Below are the code and all the weights of a small trained network. Each question names an input and a class and asks about switching units off, where a switched-off unit gives its printed mean instead of its output.

import numpy as np


def w(rows, s, z=0):
    codes = np.array(rows[::2]) - 128.0
    scale = np.full(codes.shape[1], s)
    scale[-1] = z or s
    return codes * scale


def f(y):
    return y / 2 * (1 + np.tanh(0.7978845608 * (y + 0.044715 * y**3)))


def log_softmax(a):
    a = a - a.max(-1, keepdims=True)
    return a - np.log(np.exp(a).sum(-1, keepdims=True))


def net(x, mask):
    res = np.array(x, float).reshape(1, 5) / 4 @ E
    y = f(res @ A[0][:, :-1].T + A[0][:, -1])
    res = res + np.where(mask, y, B[0][:, -1]) @ B[0][:, :-1]
    return log_softmax(res[-1] @ U[:, :-1].T + U[:, -1])


A, B = {}, {}
E = w([
[158,94,211,119,165,195,75,147],'x0',
[113,135,142,135,140,117,128,121],'x1',
[166,130,90,161,149,52,62,247],'x2',
[117,160,195,83,22,118,128,153],'x3',
[140,120,114,126,116,143,133,137],'x4',
],0.014)
A[0] = w([
[159,127,107,123,137,53,67,206,4],'n1',
[119,155,193,119,33,72,102,204,80],'n2',
[122,138,133,160,132,91,101,235,68],'n3',
[142,97,52,146,252,117,110,155,114],'n4',
[99,93,162,106,114,101,159,172,93],'n5',
[86,159,31,125,91,17,142,170,99],'n6',
[153,104,213,116,183,183,21,231,101],'n7',
],0.016,0.0036)
B[0] = w([
[71,179,158,88,98,241,147,76,221],'n1',
[131,188,73,96,145,134,7,224,230],'n2',
[52,81,171,85,112,172,148,84,212],'n3',
[116,170,109,91,121,133,19,222,228],'n4',
[79,79,76,149,177,148,117,170,151],'n5',
[214,75,145,202,152,48,217,75,236],'n6',
[200,90,118,199,138,34,223,76,252],'n7',
],0.012,0.025)
U = w([
[194,107,107,178,148,20,180,132,215],'0',
[129,169,58,116,169,71,6,217,171],'1',
[57,118,143,75,118,172,179,81,2],'2',
],0.012,0.00064)

Each question gives the input, the list of numbers given to net, and the class t.
The units are the neurons (one row each of A and B). Each row of codes is followed by its name. A weight is (code - 128) times the scale printed after its matrix; where a second scale follows, it is the last column's (A, B and U).
mask holds one flag per neuron, in row order. A switched-off neuron (its flag False) gives its mean, the last column of its row in B, instead of its output. The means were averaged over made-up inputs and are rounded, as every weight is.
A unit's drop is (log p(t) with every unit on - log p(t) with that unit switched off) / (log p(t) with every unit on - log p(t) with every unit switched off).
The circuit of an input: a set's keep is (log p(t) with only the set's units on - log p(t) with every unit switched off) / (log p(t) with every unit on - log p(t) with every unit switched off). Starting from all 7 units, units are removed one at a time, each time the one whose removal leaves the highest keep (on an exact tie, the one counted first), for as long as the keep stays at least 0.8.
units of the circuit, in order: the units of the circuit, biggest drop first
unit that matters most: the unit with the biggest drop
k most important neurons: the k neurons with the biggest drops, biggest first
drop when u is switched off: that unit's drop, to one decimal
input [3,-4,-1,8,2], class 1: units of the circuit, in order -> n2
input [-2,7,-3,2,5], class 2: 2 most important neurons -> n7; n2
input [-1,1,8,7,8], class 2: 4 most important neurons -> n1; n3; n4; n6
input [5,-6,-4,-8,5], class 1: 2 most important neurons -> n4; n6
input [-6,8,-5,-7,7], class 1: 2 most important neurons -> n7; n4
input [-3,4,-4,0,-6], class 2: 3 most important neurons -> n7; n6; n2
input [-5,-5,4,-6,-2], class 1: 2 most important neurons -> n4; n7
input [6,-8,-6,4,-4], class 0: 2 most important neurons -> n1; n3
input [-7,8,5,8,3], class 1: 2 most important neurons -> n2; n7
input [-2,-6,-6,-2,5], class 2: 4 most important neurons -> n7; n6; n2; n4
input [-2,6,3,-5,0], class 1: 2 most important neurons -> n4; n7
input [1,-8,5,2,-8], class 2: drop when n3 is switched off -> 0.5
input [1,8,-2,0,-3], class 2: drop when n4 is switched off -> 2.0
input [-5,-8,8,1,5], class 2: drop when n1 is switched off -> 1.2
input [-1,8,3,-2,2], class 2: unit that matters most -> n2
